Below is a small trained network, with its code and all its weights. Each question gives an input and a class and asks what happens when units are switched off, that is, made to give their printed mean instead of their output.

import numpy as np


def w(rows, s, z=0):
    codes = np.array(rows[::2]) - 128.0
    scale = np.full(codes.shape[1], s)
    scale[-1] = z or s
    return codes * scale


def norm(h):
    return h / np.sqrt((h * h).mean(-1, keepdims=True) + 1e-5)


def f(y):
    return np.maximum(y, 0)


def log_softmax(a):
    a = a - a.max(-1, keepdims=True)
    return a - np.log(np.exp(a).sum(-1, keepdims=True))


def net(x, mask):
    res = np.array(x, float).reshape(1, 5) / 4 @ E
    u = 0
    for l in range(2):
        y = f(norm(res) @ A[l][:, :-1].T + A[l][:, -1])
        res = res + np.where(mask[u : u + 16], y, B[l][:, -1]) @ B[l][:, :-1]
        u += 16
    return log_softmax(norm(res)[-1] @ U[:, :-1].T + U[:, -1])


A, B = {}, {}
E = w([
[140,128,130,142,1,240,103],'x0',
[225,214,95,100,166,177,139],'x1',
[160,105,127,121,144,146,121],'x2',
[180,82,100,123,125,154,223],'x3',
[153,116,53,105,49,52,101],'x4',
],0.0095)
A[0] = w([
[135,89,103,121,163,152,88,169],'L0N1',
[136,131,71,94,113,162,229,2],'L0N2',
[126,140,180,155,107,183,134,128],'L0N3',
[176,118,127,100,97,71,100,9],'L0N4',
[169,146,141,155,161,41,148,102],'L0N5',
[123,170,116,134,123,110,6,29],'L0N6',
[159,232,111,98,125,127,124,130],'L0N7',
[164,127,74,201,57,138,101,111],'L0N8',
[135,144,153,134,169,148,24,87],'L0N9',
[188,167,93,126,86,97,109,84],'L0N10',
[117,73,103,151,117,128,175,108],'L0N11',
[154,207,134,131,129,114,111,120],'L0N12',
[168,108,90,77,91,85,61,52],'L0N13',
[140,184,43,76,141,174,184,63],'L0N14',
[185,152,206,160,94,71,80,23],'L0N15',
[140,130,102,71,98,113,134,54],'L0N16',
],0.011,0.004)
B[0] = w([
[95,139,155,112,103,99,130,169],'L0N1',
[87,183,42,156,150,175,152,200],'L0N2',
[140,135,174,51,100,93,167,215],'L0N3',
[118,162,101,158,98,61,181,170],'L0N4',
[158,123,140,45,108,108,155,249],'L0N5',
[101,132,24,138,136,182,179,218],'L0N6',
[195,5,163,142,150,146,2,254],'L0N7',
[128,137,165,62,99,118,182,226],'L0N8',
[6,176,76,126,147,145,128,201],'L0N9',
[152,171,166,165,142,111,144,209],'L0N10',
[42,159,50,193,159,167,89,202],'L0N11',
[172,100,105,103,187,165,94,209],'L0N12',
[116,166,173,183,89,94,125,214],'L0N13',
[147,45,134,158,168,141,31,232],'L0N14',
[102,138,86,128,155,124,146,154],'L0N15',
[163,159,139,168,108,92,175,159],'L0N16',
],0.0086,0.0051)
A[1] = w([
[117,119,131,66,174,49,107,130],'L1N1',
[148,113,131,125,65,85,124,108],'L1N2',
[107,180,80,163,157,127,104,84],'L1N3',
[176,100,83,167,133,146,187,86],'L1N4',
[161,108,99,146,82,63,93,46],'L1N5',
[134,78,133,140,104,165,111,149],'L1N6',
[72,70,131,123,123,86,171,83],'L1N7',
[130,126,148,103,49,178,130,121],'L1N8',
[128,133,157,122,180,185,108,65],'L1N9',
[80,132,251,129,164,188,148,83],'L1N10',
[140,109,156,134,157,164,166,57],'L1N11',
[83,122,67,156,151,165,94,121],'L1N12',
[145,76,112,130,171,102,180,141],'L1N13',
[49,52,144,146,96,134,115,4],'L1N14',
[98,70,134,152,96,97,102,9],'L1N15',
[99,82,145,155,138,127,166,136],'L1N16',
],0.014,0.0032)
B[1] = w([
[103,125,201,73,36,204,153,255],'L1N1',
[185,172,138,165,140,109,211,187],'L1N2',
[99,109,109,134,101,168,160,180],'L1N3',
[5,127,109,156,102,156,62,187],'L1N4',
[142,137,124,180,186,113,203,195],'L1N5',
[78,167,172,78,187,45,107,187],'L1N6',
[183,117,144,133,135,186,61,241],'L1N7',
[49,120,191,20,186,99,125,220],'L1N8',
[123,85,128,192,82,21,153,213],'L1N9',
[211,176,74,187,78,77,209,244],'L1N10',
[134,139,103,155,96,100,105,174],'L1N11',
[124,96,90,145,91,155,149,209],'L1N12',
[34,176,174,80,69,144,122,225],'L1N13',
[192,76,116,137,177,151,95,219],'L1N14',
[218,121,111,179,255,202,67,170],'L1N15',
[191,155,48,86,157,101,55,197],'L1N16',
],0.0087,0.007)
U = w([
[94,138,235,5,117,121,162,135],'0',
[185,74,132,156,192,160,58,253],'1',
[153,166,114,202,103,66,223,31],'2',
[28,122,48,135,126,183,131,97],'3',
],0.019,0.0015)

Each question gives the input, the list of numbers given to net, and the class t.
The units are the neurons (one row each of A and B). Each row of codes is followed by its name. A weight is (code - 128) times the scale printed after its matrix; where a second scale follows, it is the last column's (A, B and U).
mask holds one flag per neuron, layer by layer. A switched-off neuron (its flag False) gives its mean, the last column of its row in B, instead of its output. The means were averaged over made-up inputs and are rounded, as every weight is.
A unit's drop is (log p(t) with every unit on - log p(t) with that unit switched off) / (log p(t) with every unit on - log p(t) with every unit switched off).
The circuit of an input: a set's keep is (log p(t) with only the set's units on - log p(t) with every unit switched off) / (log p(t) with every unit on - log p(t) with every unit switched off). Starting from the 12 units with the biggest drops (on a tie, the unit counted first), units are removed one at a time, each time the one whose removal leaves the highest keep (on an exact tie, the one counted first), for as long as the keep stays at least 0.8.
units of the circuit, in order: the units of the circuit, biggest drop first
most important unit: the unit with the biggest drop
k most important neurons: the k neurons with the biggest drops, biggest first
k most important neurons of layer l: the k neurons of layer l with the biggest drops, biggest first
input [6,-6,-2,2,-2], class 0: units of the circuit, in order : L1N8
input [-6,-5,-7,-7,7], class 2: units of the circuit, in order : L1N8, L1N5
input [8,7,4,-5,-7], class 0: 2 most important neurons : L0N3, L1N8
input [-5,-6,-6,6,-2], class 1: 3 most important neurons : L1N7, L0N11, L0N6
input [3,6,0,-8,8], class 2: units of the circuit, in order : L0N13, L1N5
input [-6,3,6,1,6], class 0: 2 most important neurons : L1N1, L0N5
input [-3,-4,-5,-7,1], class 3: 2 most important neurons of layer 0 : L0N7, L0N6
input [8,8,8,-4,8], class 0: 2 most important neurons : L0N8, L1N8
input [6,1,8,-7,-4], class 3: 4 most important neurons : L0N9, L0N6, L0N5, L1N1
input [3,-8,-5,-8,7], class 1: 2 most important neurons : L1N15, L1N14
input [4,-7,5,-1,8], class 2: 2 most important neurons : L1N2, L0N7
input [7,-8,7,-5,-8], class 1: 2 most important neurons : L1N14, L1N1
input [5,7,0,6,-8], class 2: 4 most important neurons of layer 1 : L1N10, L1N9, L1N7, L1N14
input [-5,4,3,-6,-4], class 3: 2 most important neurons of layer 0 : L0N9, L0N3
input [2,7,-5,0,-8], class 2: units of the circuit, in order : L1N10
input [-2,1,0,-6,6], class 2: 3 most important neurons of layer 0 : L0N13, L0N4, L0N11
input [7,-7,6,2,-5], class 0: 4 most important neurons : L1N8, L0N3, L0N14, L0N7
input [-4,4,4,-6,4], class 3: 2 most important neurons of layer 0 : L0N6, L0N9
input [-1,4,-8,-7,-6], class 3: 3 most important neurons : L0N9, L0N6, L0N12
input [-5,-7,-7,5,-1], class 1: most important unit : L1N7
input [3,-4,2,-1,2], class 1: 3 most important neurons : L1N15, L1N14, L0N5
input [7,-4,7,6,-5], class 0: 2 most important neurons : L1N8, L0N3
input [-1,3,-7,0,-5], class 2: 2 most important neurons of layer 1 : L1N10, L1N9
